Each row is followed by its class number.
[  1   1  30  41  37 -45  33 -15  71 -13   5   4 -56 -18 -20  26  -2   8
  12  17   5  26  -2  23   5  -4  -5  14 -38 -70 -39  15 -20 -36 -30   1
 -21  -8  15  60 -14  11 -28]
7
[-39  -2  39  -5 -24   1  19 -13  44  28 -21  35 -39   4   9   2  10   5
 -21 -76   7  20  17  21 -14  11  19  29  -1 -23  -8 -54  21  65 -14 -24
  -5  47  10  14  23 -12  35]
7
[  0  -3  24  -1 -55  15  40 -22 -13 -45   3 -50 -23   9   8  -3 -16   8
 -43 -36 -28 -25 -13  33  -6   8  24  30  35   8  19  -2  -4  14  17 -11
 -22  39  30  27  -2   6  -6]
4
[-24  11 -22  45   2  17 -22 -12  22 -15  20  53  26   5 -43 -10 -66   6
  -7 -18  51  11   6 -37  43  51 -16 -35  45  11   6  27  36  70  53   1
 -33  44  37  32   7 -69   3]
1
[-13  39  27  35 -19 -20  18  18 -36 -38  15 -32 -14  -4  16 -14 -30  11
 -16  53  42 -16 -13   7  -1   6  -3  14   2  42  -2  -6 -18 -17  -2   4
 -22 -17 -20   7  37 -28 -35]
2
[-15  13  23   9 -10   2  -4   7 -43 -13  25   1   6 -37 -51 -33  12  39
 -11 -30  52  16   0  46  25 -37  -1  10 -22  59  39  29   2  29   7 -14
 -27  11  29  21  26  -4  28]
7
[-40 -10   1  -4 -27 -10 -23 -27  29   9  18 -28  55 -27  21   7 -39  77
 -31 -44 -36  11  38 -38  18   8  68 -11  42 -15  64   8  78  64   8 -13
 -12 -27  46   8 -41  39  29]
5
[ -8  12  -9   3 -41 -43   9   2  12 -55  -2 -31 -37  22  -5  63 -49 -19
  -7  -6  19  -4   7  22   8 -18  59  11  16  -5 -54 -15  15 -12  30   2
 -34   7 -16  57   0 -12 -35]
1
[  0  -6  -7   4 -28  23  42   7  14 -64  14 -20   6  26 -21   3 -31  40
  -9  19 -46   6  47 -11 -13  14  -9 -11  21   8 -25 -13  42  21  -8 -28
 -34   9   7  -1  33  36   1]
10
[  1  27  14  45  26  -7  43  20  43 -25 -15  11  26  -9 -21  28  -9 -14
   3  15 -26   5   0  -6  28  39  28   3 -17   9  41  15 -44  35  -7  -4
 -30  96  -5  23   5 -12 -18]
5
[-24  23  31  16 -40  11  37  -4   3 -71  -6  21  19  -7 -27  14 -21   5
 -24   8  42 -35 -13  13   0   7 -21 -23  28 -10   7  25 -29  -3   3   5
  13  13   5  -9 -13 -17 -33]
10
[-28  36   2  26  -7 -46  14 -25 -26 -35 -33  -7 -23 -26   0   1   3 -30
 -29  -6  32 -24  23  16  15 -31  10  24  20 -33 -10 -25 -24 -54 -11 -11
   3  23 -62  -5 -16  11  14]
7
[ -4  19  13  22  12  10  71 -12  -6 -80  -3   0   4 -14 -19 -16   5 -23
  25  20 -14 -14  38 -27  34 -33 -26 -31   2  19 -16 -10  13 -10  -7 -45
  -7  13 -21  11  32  -3  -2]
10
[ 13 -29  43  12  21 -33  55  58  38 -80  -6   1 -43   4 -78   2 -11  22
   5  12  71 -36 -36  27 100  58  19  10 -19   6 -21  18 -21 -36   2  19
  11  30  -4  14  14  22 -29]
4
[-26   5  33 -18  27   0  27  -8 -16 -22   0 -14  27 -25 -57  25   4   1
   3 -33 -42   4  56  30   2   1 -43  13 -56   7   2 -18   9  41 -23 -22
 -30  37  16  13  30   9  22]
10
[ 28   9  17 -10 -42 -35 -11  45  22 -43  23  -7  26  42 -45  10   4  37
 -16 -39 -35  23  67 -11 -42  23 -12 -14 -26   2 -32  15  40  11  -6 -47
   4  51  28 -19  19  49  30]
3
[-30   2  29  22 -23 -15  57 -30  22 -49  -6 -13  60  11  -3 -25  15 -51
 -11 -28 -43 -22  31  18   6  26   2   4  30 -16  18  41   8   3 -17 -20
 -16  28 -10   7 -50   3 -20]
2
[  9 -27   0 -24 -12  -8  -9  -8 -27 -57  -2  -3 -20  22  23 -16 -10 -11
  -5  -7  -6   1  23  17 -60 -10   4   6  23  -7 -19 -21  52  24  24  19
   1 -49   8 -13  37  17  -3]
1
[-29  -3  25   7 -37 -15 -23 -23   2 -73  41 -10  53  -8 -34 -37 -26  50
 -10   1  27  10  23 -34  27  10  26 -48  15 -22  33  40  31  18 -48  14
 -10  19  18   6  -4   5  10]
6
[ 57  13  -8   6 -25  24  20   3 -30 -58  12 -17  52  47 -20  -3 -36  30
   1  -3  -3 -16   9   8 -46 -14 -16 -50  -2 -24 -30 -66  37   8  -4  -3
  -7 -34  58   3  13  64 -35]
8
[  9  45  37  26  17  -1  21  19  23 -19 -31 -21 -18  20  28  21 -40  -7
  18  25  21   4   1  18  26  13   5  26  19  -5   8 -13  -3  26 -34  35
  -5   0 -11 -33  10  12   1]
5
[-25  22  26 -20  11 -44   1 -13  21  63  40 -54 -25 -11   6  18  -2  29
 -18 -24  24  -7  13   4   1   3 -19  39  -2  -1  16 -19  18  17  49 -35
   5  20 -26 -34   0 -36 -12]
0
[-23  49  38   0  -6 -91   8   1 -17 -24  -4 -56 -38   5  54 -28  35  -4
 -12 -13   1 -12   9   8  22  25 -14  -2 -14 -20 -18  -1  43 -15 -20 -38
  29  43 -59 -13  -6  16 -28]
8
[  4   0   4  10 -19 -62  -6  26   0   4  16  39  19  13 -12 -35   9  15
 -18 -21   2  -1 -13 -63 -46  64  13 -75   0   8 -41   4  45  -2  27  -5
  34  17  23 -11   1 -26 -15]
8
[-45 -24  38  -7   2 -22  19 -16  71 -48  37 -26 -22   1   5  36 -45  20
   3 -10  14  22  43  36  40  16  -8   7  13   4   3  21   6  35  10  19
 -37  -3   3  29   9 -17 -19]
5
[  -4    3   23    5  -12    6   25   35  -10  -37    9   49 -101   -4
  -31  -27   11    3  -30  -24  -11  -15   -1   80    1   48  -20   14
   -8   29   41  -29  -14   11   10   -9    1  -48   25    7    4   20
    2]
9
[  0 -37 -40  -4 -41 -16 -24  -8 -32  -8  54  18 -32  -9 -19 -19  -4  28
 -31 -55  24  55  82   4  43 -23 -26  26  -3  23  12  10  17 -14  20 -19
 -29  24  -1   8  30   7  42]
0
[ 17  47 -14  60 -49 -30  -5 -11  29 -18   8  22 -41  15   0  -4 -24  -1
  16  29 -26  15  14 -13  22  34 -14 -22  60  23 -17  24   1  18 -31  -7
   2   1 -38   9  -4  -8  17]
4
[-12 -17  28  -1 -11  -6  12  68 -19   2   0 -37 -34   4   5   5   3   4
   7  13  -1 -16   3  23 -20   3  27  37 -32 -17 -38  19 -26 -56   7  40
 -37  29  -9  50  12 -23  -9]
5
[-11   4 -14  -4 -23  10   8   9   9 -41 -18 -48 -19  14  26  21 -37  10
 -35  16  -4 -11 -31 -29  40  13  19  -9   5 -23 -19  26  -7 -56   1   7
 -14  44   1  34 -12  41 -22]
3
[ 12  -7  67  19 -23  33  41 -20  10 -64 -18 -61  -2   7 -23 -18   2  37
   2  -3  12 -16   3  11  66   8   2 -18   2 -21   3  18  -2 -12 -36 -25
   0  33  25 -28 -13   6  11]
4
[-15  44  52  24  24 -20  25  12   0 -64 -20  12 -63  24 -22 -13 -32 -46
   8 -12  72 -38 -31  31   3   1   5 -21  22 -19 -30  -6  18  16 -16   9
  13  20  22  21 -15 -35  -1]
3
[  2 -29  10  18  29 -44  47 -17  33 -73  -5  22  -5   9   4 -25 -18 -48
  14  -1  75  42  56  16  23  26 -43  35  13  30 -45  63  31 -22  10  -2
 -17   6  -2 -20  18 -12   1]
3
[-30  41  22  18  54  35 -62  -5  20 -64 -16  -3 -66  18   6  53  -7  -8
  39  36 -14  22  13  33  18   2  -5   0  28  -2 -36   0  12  51  -6 -14
 -22  43 -38  21  46 -38   9]
1
[-14   8 -20  16 -26  27 -39  61 -31 -15  12  39  25  20 -11 -21   9  13
  -2  13  31 -19  -3  37 -16  32  30  -8   1  38  19  10  52  60  -2 -18
  20 -61  20  36   9  42  -7]
7
[ -4  12 -19 -12  18  -4  11 -26 -12 -12 -15   7 -48 -15   0 -14 -58  -4
 -58 -15  -7 -10  17 -30  31  38 -62  17   7  -2  38 -59  25  18  12 -13
   7 -37  16 -27  25  35   6]
1
[ 48  38   8  25   2  36  22 -24  -9 -51  -8 -16 -45  30  -6 -31  -8 -12
 -21 -37   1  11  10  26 101 -23 -32  -1  14 -40  31 -13  -5  -6 -26  -3
  -8  31  15 -29  -4  57  35]
7
[-17  -4  -1  38  -9 -12  -2  -8  20  -5   4  39 -38 -15  -6 -25  -1   5
 -15 -32 -11   2   4  -9  29  15  18 -20  22   5  25  -1   2  36 -19  -3
   5  32  15   5  -3  -5  38]
4
[-14  22  15  71  29 -79   9  20  48 -43 -10  -7   6  -7 -34  37 -31  12
  10  30  83 -14 -11  29  69 -11  54 -41 -32 -38 -47 -12   1 -11 -52  32
  11  -2 -10 -19 -26  35  -6]
7
[-34  34  30  12 -34  -2   8  -3  27 -29  17   7  31 -17 -15 -18  -5  24
 -46  -8 -44  19   9 -63 -18  51  65  62  29  23  54  55  -4   8 -50 -33
 -21  93  12  -4  -9   9  28]
6
[ -4   8  33  14 -22 -11  57  27   8 -63 -41  50  -1   4  -4  -3   3 -27
 -32 -10  19  11  46 -39 -19  18  -2  48  14  -2   7  -2 -36 -51 -10 -29
   3  39 -17 -12  34  10  -5]
2
[ -3  39   4 -13 -15 -40 -19   6   7 -38 -20  20 -29  11 -13  49 -32 -50
 -31 -23  78  -6  -4  15  10  10 -23 -48  34 -11  -8  28  -2   3  43  -1
  38  25   8  14  -8 -60 -31]
6
[-20   2  21  13 -58 -69  71 -17  19 -34  -4 -29 -22 -42  -2  26 -82 -17
 -33  23  10  -4   6 -49  71  65 -28  34 -29   0 -12  46  -2  14 -31   1
 -12  38  -3  83  13 -11 -40]
1
[ -9  28  -3  22 -18 -52  32 -11  54 -35   2  -5 -33   8 -10  25 -71 -37
 -25   9  42 -12 -15 -52  34  22  18 -40  36   1 -56  12  28  17 -33 -19
  28  45  22  22 -15 -39  -7]
6
[-41  -2  -8 -10 -34 -56 -23 -16  25   2  29  19  10  -7 -11   0 -46  26
 -32 -62  17   6   6 -34  17  29  21 -23  18  21 -21 -11  50  21  25  16
  -4   5  15  18  -3   1  27]
3
[  1   4  27   0  -1  17   2  45  29 -21   3  15 -23   4  30  15  22  30
   6  37 -56  14  -6  -5 -36  51  25   7  13  27   4  51  18  52  -4 -23
   9  39   7  18  25  12 -21]
8
[ 20 -43 -45 -27 -22  -7   9   5  10   5  14  53 -74   2 -61 -30  22  -5
 -17 -55 -30  13  29  62  48  59 -25  24  17  24  11  18   7   8  14 -17
  -7   3 -10   2 -29  28  37]
9
[ 11  19   4  11  -7 -58   7  -1 -18 -26 -41 -29 -10  -1 -27 -18   2  -4
 -24  -4  58   5  21  32  52  18   8 -18 -11 -38  13  12  11 -16 -35  -2
   1  59 -30 -48 -28  -6   9]
6
[ -9  11 -34  -2  -1  -9  -8 -27  -6  28  -2  22  -6 -25 -14   5 -31   5
 -14 -15   7 -35 -74  72 -55  12 -11 -36  56  23  33 -14  16 114  48  32
   2  -6  26  57 -16 -44 -30]
5
[-38  31  38  -2 -28 -40  32  -6  43 -42 -11  10 -10  16 -48  -2 -50  29
 -12 -46  28  21 -34 -47  67  37  32 -42  20 -10   3 -21  33  23  -9  19
 -20  31   0  67  26  24  -4]
7
[-26  24  13  14  14 -60   4  10  28 -20  10 -30  -2  15 -26  19 -27  -2
 -24 -38  28  38  29  28  32  -3 -20  -1 -19   9 -14  26  20 -16   5   3
 -30  10  17   1   3  34   3]
7
[-28   4  -3  32 -39   1  39  14   2   7 -24  38 -34 -24 -17   4  -6 -41
  14 -52 -25 -14  45  41  28 -47 -33 -51  25  38   1 -18 -10  18  25   2
 -21   6  -8  44   5 -34  40]
4
[ 29  61  14  11 -66 -27  37  25 -22  11  -4 -16   8  13   8  -5 -23 -23
  -2   0 -43 -10 -30  29 -69   1 -21 -22 -13  33  27  28   8  73 -24  13
  -4   7  35  41  -3  19 -20]
3
[-54   8  30  11 -19 -58  31   5  32  -9 -13 -10 -60 -23  15 -12 -19  16
 -30  -4 -12  -3   2   1  18  23 -19 -35  -5  11   7 -26 -11 -11 -22  16
   0   1 -30  -7   8  -8   2]
5
[-32  15  20 -24  13 -59 -19  50   4   5  20 -28 -53  18 -46  -4 -37  32
 -19 -38  31  11  11  -9  89  54   8  51 -25  32 -39 -20  53   5 -50  -6
 -11  19  -8  13  32  38  36]
2
[-23   1  23  -3   2  19 -15  -5 -19 -13  -1  24   3  -8 -40 -12  -3  -3
 -16 -20 -35 -11  27   4  -5  45  41   0   0  45  40 -25  20  80  -2 -11
 -14   9   9 -44  10 -30  46]
1
[-30   2  14 -20   8 -68  20  27   8   2 -24 -19  -2 -20 -27  -8  11 -16
   5   9 -38   7 -15 -30  -9  25 -13   4   4   0 -12  93  16 -15 -33   0
   1  44 -25  63  -6  14 -14]
2
[ -1  22  28  19 -25  66   3   4  27 -42 -10  22  31  14  22  49  -1  15
 -39 -19 -89  26  34 -14  13  66 -59 -27 -36 -11  17  -6 -14  37   0 -22
   1  43  47  -7  43  22  -5]
10
[-17  26  44   7  -3  18  15 -18 -14 -21 -16   1 -25  29  52 -38  39 -60
  19 -14 -70  40   3  45 -36  20 -23 -59  -8  11  56  20  25  92   0  15
 -23 -11   5  41  41 -21 -14]
7
[  6  20 -16   4   1  40   3  -9 -24   4  20   5 -35   6  16 -17  14 -14
 -20  -8  35 -12 -13   0  13 -19 -12  19 -40  19  -5 -27   2  32 -56 -71
  32  14  41 -20   6   3   2]
10
[-15  44  26  35 -15  -3  15   3   3 -32  18  24 -77   1  17 -28 -17  -7
 -48 -49 -50  -1  11 -15  17  34  -3  29  57  25  62 -10 -10  43  25  -5
 -16  73   6   7  35 -14  41]
4
[ -9  18   5   5 -16  -2  20 -23  -7 -34 -34  38 -41  18 -20  -8  31 -28
   6 -44 -52  31 -16  51 -24  30 -15 -20  19  14   4 -32  30  22   6 -10
 -14   2 -13  59  17   4 -15]
0
[-10 -16  -8  12   5  36  30   9 -29 -43 -47   1  16  16 -58  16 -31   2
 -16 -42  22  25  26  33  46  39  26  32   3  14   0 -21  51  30   0 -21
 -49  61  37  47  17  23  17]
0
[-12  -6  17 -62 -28   2  17  16 -11   4  22  -5 -76  26  28 -19 -20 -52
 -16 -32  -3 -37 -24  11  13  11 -23 -14 -17  17  18 -16   2  18   2  32
  24 -46  10  25  10  12 -11]
3
[ 16   9  -3  -9 -58  14  22  24  18  16 -35  15  59  15   8  17  16   7
  25 -16  16   1  57 -36  30   8  13   6 -17 -33  21 -32  -4 -25   3 -43
   9  -5 -44  15  -8  23 -19]
5
[ -2  13  -9  13  23  18  17   6  91  -7  25  51 -24   0 -43  -8 -16  64
   6 -39 -30  48  -4 -15  22   4  47  44  30  22  14 -43  36  39 -16 -23
 -55  54  22  30  35  38  34]
6
[ 60 -12 -39  39   2 -31  20   6 -24  -1  13 -17   1   9  13 -67  16 -16
   6  20 -76   6 -12 -17 -40  -9  -5 -57 -18 -36  11  43  35   6  12  31
 -21  -2  30   8 -11  21 -14]
1
[ -4  31  20  43  23 -46  43  -7 -11  -3 -40 -11  29 -26  16  40 -13 -74
  -5  19 -36   4  30  13   5  41 -40  -3 -11  33   2  29   4 -10  13  24
   9 -29 -10 -26  -8 -10 -11]
0
[  7  10   1   0 -50 -27  21 -21  -4  -6  14  35 -62  -8 -21 -49 -39   7
  -4  -1  14  19 -32 -36  -5  14  -8 -30  23  25  19  11  18  49 -12  14
  -8 -20  14  32  22 -34  -4]
1
[ -8 -15  -9  27  -5  31   0   3  39 -34  20  -3 -10  22 -55  18 -35  59
 -16  -1 -17  32  29  20  32  54  -5  -4 -11  50  -6 -41  -5  14   0 -28
 -61  12  27  11  40  19   7]
4
[-44 -15  -9  12   8  40  17  -3 -11 -18 -43  33 -42 -10  21 -11 -11 -18
 -23 -23  10  15   6  -5  27  -6 -27 -37  27  -9  37 -11  22  26  13  -3
   1  28  13  32  25  -2   9]
0
[-39  14  44 -10 -10  -9  61   1  40 -71   6  -2 -58   5 -36   1 -66   5
 -25 -41  92  -6  25  49  74  -9 -10  22  28  20  43  10  16  21   5 -22
 -29  -4  29  13 -18  11  -7]
3
[  1 -26   7  -9   1  38  42  -7  39 -18  25  28 -38  19 -14 -19  -6  -8
  17 -22   1  26  24 -17  31  13  20  18  -2  25  14 -25 -14  17  -8 -18
 -28  18  12  -2  26   5  18]
9
[-58  -8 -17  34   7 -23   3 -11  32 -25  36  32 -17 -25 -40   6  -5  15
 -32 -22 -58  -1  41  26 -13  12   4 -12 -16 -21   6   7  15  57 -58 -33
 -23  43  31  35 -30  19  21]
10
[-27  20 -20  -8 -17 -31  16 -14  -8 -56  25  19   4  24  -2 -16  13 -35
 -31 -47   8   0  12  67 -47   6 -20  -9  26  51  29   2  24  28  27 -51
  -7  -2  11  21 -19  20 -56]
8
[ 13  11  19  26  21  13   0   4  -3 -26  27  34  19 -24 -17 -10  -9  11
 -26 -10  -1 -19   6   0  23  -2 -35  -2 -12  -2  46  -6 -26  15  -8  11
  16 -18  42 -21   9  21   4]
2
[ 29   4 -35  33 -51  46  -7  -2  34  11 -33  34  40  19  -9  36  -9  -3
  20  14 -52  49  83 -23  31  35  -3 -57  -1 -19  33  32  -8  51 -45 -46
 -14  29   4  21 -31  -1  17]
5
[ -5  23  45  -6 -31 -39   1  26 -12 -48  -7 -57 -27  -4  -4  22 -30  28
   4  35  21 -13  26  -6 -24 -26   5  21  20 -29 -30  36  -2 -34 -45   6
  14   4 -19   8  -4  11   5]
5
[ 21  42  -5  90 -16 -35  25  -3  13  39  -8  -6  16 -38 -19  26 -54  48
 -49  19 -20 -15 -17  23 -15  50  17   5   5   4 -24 -25  19  27  26   8
 -28 -12  45   0 -23  -9  12]
7
[-25  -7  -8  12 -10   5   7  -7  53   8  -4   0 -32 -14 -25  33 -58  49
 -45 -34  23  11 -33  23  71  36  -7  22   9   9 -38 -12  28  27  -3   3
 -18  15  46  43   5  34  16]
7
[-11  16  28  24   6  16 -24  43  12 -22  -8   6 -39  16 -18  29 -17   2
   2  13 -44  10  49   6 -23  39   1 -23  20  23  10  34  24  71 -17 -32
   4  14  37  11  17 -13  36]
4
[-29  57  24  25  -6 -28  18   3  15 -14 -49  -8 -32 -14  62  28 -46 -18
 -18   2  54   6  -5  -8  90  27 -38 -19 -15 -25  42   4  -5  42  -2   8
   5  61 -23  30  21  -4 -24]
3
[ -1   6  -3  56 -41   6 -17  34 -22 -43 -13 -22  51   9   3  31   8   1
   2 -11  11  23  28  66  53   0  -6 -43 -37  62 -77  15  24 -12  30   9
 -27  10   8  18  37   1  15]
7
[  8  29  -9  54 -44 -28   4  10 -21  16   1  17  36  -8 -25 -20   2 -11
  10  -4  42 -24  12 -29  28   3 -18  -5 -41  23 -39 -44 -43 -16 -60 -14
  20  57 -32 -22  19  -7  29]
4
